Here is a tiny trained network, its code and every weight. The questions are about switching its units off for an input and a class, where a switched-off unit gives its printed mean instead of its output.

import numpy as np


def w(rows, s, z=0):
    codes = np.array(rows[::2]) - 128.0
    scale = np.full(codes.shape[1], s)
    scale[-1] = z or s
    return codes * scale


def f(y):
    return y / 2 * (1 + np.tanh(0.7978845608 * (y + 0.044715 * y**3)))


def log_softmax(a):
    a = a - a.max(-1, keepdims=True)
    return a - np.log(np.exp(a).sum(-1, keepdims=True))


def net(x, mask):
    res = np.array(x, float).reshape(1, 6) / 4 @ E
    y = f(res @ A[0][:, :-1].T + A[0][:, -1])
    res = res + np.where(mask, y, B[0][:, -1]) @ B[0][:, :-1]
    return log_softmax(res[-1] @ U[:, :-1].T + U[:, -1])


A, B = {}, {}
E = w([
[24,162,193,103,160,106,5,44,91,108,214],'x0',
[114,175,140,203,137,29,107,186,73,55,93],'x1',
[47,146,23,135,166,184,176,159,128,146,84],'x2',
[178,150,130,43,31,57,121,136,155,38,92],'x3',
[139,254,71,65,110,130,123,20,145,187,124],'x4',
[143,186,233,70,99,123,141,128,35,178,71],'x5',
],0.0066)
A[0] = w([
[8,117,37,168,207,197,84,114,145,154,153,225],'N1',
[189,126,181,157,98,17,138,150,113,21,52,214],'N2',
[184,188,8,100,93,153,170,110,190,169,108,226],'N3',
[182,107,164,2,27,123,124,58,133,150,150,188],'N4',
[125,143,233,110,152,136,61,71,63,199,201,183],'N5',
[97,24,79,184,180,202,120,184,161,191,164,192],'N6',
[157,86,78,222,173,139,141,175,199,98,142,252],'N7',
[124,65,98,203,179,146,125,124,157,74,151,217],'N8',
[67,166,148,107,125,55,2,131,110,46,138,197],'N9',
[164,105,124,169,84,47,123,131,166,51,149,133],'N10',
[197,57,142,185,105,123,191,215,126,85,60,221],'N11',
[180,60,132,93,55,134,140,110,191,127,92,205],'N12',
],0.0061,0.0037)
B[0] = w([
[100,74,117,166,180,100,187,34,103,77,137,254],'N1',
[188,146,114,144,17,86,96,232,118,134,138,225],'N2',
[55,191,1,95,157,141,161,77,163,220,96,224],'N3',
[88,230,162,101,137,208,59,127,168,121,143,209],'N4',
[206,139,213,144,225,101,63,51,80,170,76,224],'N5',
[77,43,149,55,169,195,200,95,69,123,138,237],'N6',
[138,46,64,62,156,139,141,162,108,157,158,222],'N7',
[160,38,94,91,187,160,114,124,105,100,216,203],'N8',
[120,154,120,219,110,53,81,119,125,69,167,229],'N9',
[150,106,78,137,89,104,87,190,147,136,192,168],'N10',
[168,108,138,75,103,182,138,209,129,188,103,227],'N11',
[116,140,127,45,99,189,119,188,208,152,128,182],'N12',
],0.0076,0.0088)
U = w([
[83,197,8,113,143,125,196,87,144,202,38,174],'0',
[180,73,65,112,94,114,95,180,153,134,190,7],'1',
[80,20,128,93,197,176,198,99,83,117,168,144],'2',
[172,172,254,131,188,117,67,60,80,178,86,189],'3',
[63,134,89,189,151,62,139,53,123,36,155,121],'4',
[128,184,167,183,86,63,68,157,106,55,170,110],'5',
[88,190,132,68,112,214,92,125,222,140,145,120],'6',
[157,136,190,111,83,137,226,198,89,161,1,139],'7',
],0.0066,0.0019)

Each question gives the input, the list of numbers given to net, and the class t.
The units are the neurons (one row each of A and B). Each row of codes is followed by its name. A weight is (code - 128) times the scale printed after its matrix; where a second scale follows, it is the last column's (A, B and U).
mask holds one flag per neuron, in row order. A switched-off neuron (its flag False) gives its mean, the last column of its row in B, instead of its output. The means were averaged over made-up inputs and are rounded, as every weight is.
A unit's drop is (log p(t) with every unit on - log p(t) with that unit switched off) / (log p(t) with every unit on - log p(t) with every unit switched off).
The circuit of an input: a set's keep is (log p(t) with only the set's units on - log p(t) with every unit switched off) / (log p(t) with every unit on - log p(t) with every unit switched off). Starting from all 12 units, units are removed one at a time, each time the one whose removal leaves the highest keep (on an exact tie, the one counted first), for as long as the keep stays at least 0.8.
circuit, biggest first: the units of the circuit, biggest drop first
unit that matters most: the unit with the biggest drop
top k neurons: the k neurons with the biggest drops, biggest first
drop when u is switched off: that unit's drop, to one decimal
input [8,-1,-3,5,0,1], class 5: unit that matters most	N9
input [-7,-4,2,6,-2,3], class 6: circuit, biggest first	(N12 N4)
input [-8,-6,2,8,-1,1], class 6: circuit, biggest first	(N12 N4)
input [5,-2,1,-1,-6,2], class 3: top 3 neurons	(N5 N7 N3)
input [4,7,5,-4,8,3], class 4: circuit, biggest first	(N1 N11 N9)
input [0,6,0,-2,-4,-4], class 1: circuit, biggest first	(N2 N10)
input [-5,8,-6,2,3,-1], class 1: top 3 neurons	(N10 N11 N5)
input [2,-8,-2,3,-8,3], class 3: top 3 neurons	(N3 N5 N7)
input [0,0,1,7,-8,2], class 1: circuit, biggest first	(N10 N2)
input [1,-4,-1,-7,-4,6], class 3: top 2 neurons	(N5 N7)
input [0,-6,0,0,-1,1], class 6: top 2 neurons	(N1 N4)
input [-2,-7,5,6,-4,0], class 6: circuit, biggest first	(N12 N1)
input [-2,-4,-3,5,6,-4], class 6: top 3 neurons	(N4 N12 N1)
input [-6,-3,-4,8,1,3], class 6: circuit, biggest first	(N4)
input [-3,-6,-6,-3,-5,4], class 3: circuit, biggest first	(N5 N7)
input [8,3,-4,5,2,2], class 5: top 2 neurons	(N9 N2)
input [-1,-4,3,4,-8,1], class 7: drop when N11 is switched off	0.5
input [-8,-3,-6,8,7,0], class 6: drop when N12 is switched off	0.2
input [-4,-8,-3,8,3,7], class 6: drop when N8 is switched off	0.0
input [8,2,7,4,6,6], class 3: circuit, biggest first	(N5)
